Below are the code and all the weights of a small trained network. Each question names an input and a class and asks about switching units off, where a switched-off unit gives its printed mean instead of its output.

import numpy as np


def w(rows, s, z=0):
    codes = np.array(rows[::2]) - 128.0
    scale = np.full(codes.shape[1], s)
    scale[-1] = z or s
    return codes * scale


def f(y):
    return y / 2 * (1 + np.tanh(0.7978845608 * (y + 0.044715 * y**3)))


def log_softmax(a):
    a = a - a.max(-1, keepdims=True)
    return a - np.log(np.exp(a).sum(-1, keepdims=True))


def net(x, mask):
    res = np.array(x, float).reshape(1, 3) / 4 @ E
    y = f(res @ A[0][:, :-1].T + A[0][:, -1])
    res = res + np.where(mask, y, B[0][:, -1]) @ B[0][:, :-1]
    return log_softmax(res[-1] @ U[:, :-1].T + U[:, -1])


A, B = {}, {}
E = w([
[162,95,89,95,81,129,252,159],'x0',
[143,58,183,195,159,84,123,175],'x1',
[164,168,87,243,80,65,78,135],'x2',
],0.017)
A[0] = w([
[118,150,195,174,184,141,90,73,247],'neuron 1',
[115,61,177,111,202,118,139,187,171],'neuron 2',
[129,82,164,172,187,164,77,157,132],'neuron 3',
[124,161,126,145,115,113,119,139,136],'neuron 4',
[133,225,90,196,139,101,163,176,173],'neuron 5',
[146,153,100,140,135,113,109,75,187],'neuron 6',
[196,209,81,139,89,136,124,38,156],'neuron 7',
[111,171,123,3,181,167,133,89,253],'neuron 8',
[62,141,170,99,141,151,88,74,248],'neuron 9',
[161,114,148,146,175,119,100,113,102],'neuron 10',
[92,144,115,127,143,146,63,28,217],'neuron 11',
[103,96,157,152,185,111,85,141,150],'neuron 12',
[180,122,145,171,92,85,111,201,102],'neuron 13',
[146,132,29,92,91,140,199,100,170],'neuron 14',
[152,152,125,151,110,109,59,107,163],'neuron 15',
[196,157,125,152,97,88,117,140,149],'neuron 16',
[152,48,98,150,106,59,135,165,95],'neuron 17',
[133,173,99,148,130,87,93,105,149],'neuron 18',
[171,73,128,132,110,93,188,184,78],'neuron 19',
],0.014,0.0062)
B[0] = w([
[109,142,133,179,186,102,70,99,209],'neuron 1',
[174,161,206,185,226,236,234,116,199],'neuron 2',
[120,173,185,164,197,104,99,160,190],'neuron 3',
[123,144,190,127,77,126,80,132,148],'neuron 4',
[88,137,132,90,46,156,10,159,183],'neuron 5',
[145,154,142,128,40,136,99,80,161],'neuron 6',
[68,124,164,98,68,215,99,112,189],'neuron 7',
[160,50,84,111,162,52,82,151,253],'neuron 8',
[232,21,79,148,171,123,103,92,203],'neuron 9',
[122,169,151,113,159,96,128,115,158],'neuron 10',
[145,111,75,173,80,108,88,8,203],'neuron 11',
[144,153,164,171,205,51,110,141,186],'neuron 12',
[229,120,151,133,54,77,65,168,184],'neuron 13',
[71,184,106,2,112,109,168,234,217],'neuron 14',
[85,84,121,179,104,142,126,82,185],'neuron 15',
[130,145,147,162,28,120,51,200,174],'neuron 16',
[247,81,90,155,76,130,85,124,178],'neuron 17',
[63,167,135,130,103,117,74,97,174],'neuron 18',
[214,52,113,52,55,194,173,57,187],'neuron 19',
],0.0093,0.028)
U = w([
[198,74,37,129,110,69,92,113,254],'0',
[55,176,101,139,83,180,111,21,67],'1',
[121,168,158,155,229,131,149,119,204],'2',
[127,211,165,153,123,6,99,172,7],'3',
[91,145,31,62,182,52,168,231,113],'4',
[74,240,146,78,73,175,133,209,29],'5',
[168,140,157,109,143,217,219,124,43],'6',
],0.011,0.0017)

Each question gives the input, the list of numbers given to net, and the class t.
The units are the neurons (one row each of A and B). Each row of codes is followed by its name. A weight is (code - 128) times the scale printed after its matrix; where a second scale follows, it is the last column's (A, B and U).
mask holds one flag per neuron, in row order. A switched-off neuron (its flag False) gives its mean, the last column of its row in B, instead of its output. The means were averaged over made-up inputs and are rounded, as every weight is.
A unit's drop is (log p(t) with every unit on - log p(t) with that unit switched off) / (log p(t) with every unit on - log p(t) with every unit switched off).
The circuit of an input: a set's keep is (log p(t) with only the set's units on - log p(t) with every unit switched off) / (log p(t) with every unit on - log p(t) with every unit switched off). Starting from the 12 units with the biggest drops (on a tie, the unit counted first), units are removed one at a time, each time the one whose removal leaves the highest keep (on an exact tie, the one counted first), for as long as the keep stays at least 0.8.
units of the circuit, in order: the units of the circuit, biggest drop first
most important unit: the unit with the biggest drop
top k neurons: the k neurons with the biggest drops, biggest first
drop when u is switched off: that unit's drop, to one decimal
input [1,7,0], class 6: units of the circuit, in order -> (neuron 2; neuron 8)
input [8,0,3], class 5: units of the circuit, in order -> (neuron 14; neuron 8)
input [2,-8,5], class 5: most important unit -> neuron 14
input [-4,-2,1], class 1: units of the circuit, in order -> (neuron 8; neuron 13)
input [-6,1,-5], class 2: top 2 neurons -> (neuron 2; neuron 3)
input [-7,1,2], class 3: top 2 neurons -> (neuron 12; neuron 3)
input [7,2,-8], class 6: top 2 neurons -> (neuron 2; neuron 19)
input [4,0,1], class 5: top 3 neurons -> (neuron 8; neuron 9; neuron 11)
input [8,1,-1], class 6: top 2 neurons -> (neuron 19; neuron 8)
input [6,6,0], class 6: top 2 neurons -> (neuron 2; neuron 8)
input [-6,1,2], class 3: drop when neuron 12 is switched off -> 0.4
input [0,0,3], class 1: drop when neuron 9 is switched off -> 0.2
input [3,2,-7], class 6: drop when neuron 2 is switched off -> 0.4
input [2,-6,-8], class 4: units of the circuit, in order -> (neuron 14)
input [0,-5,8], class 1: drop when neuron 15 is switched off -> 0.2
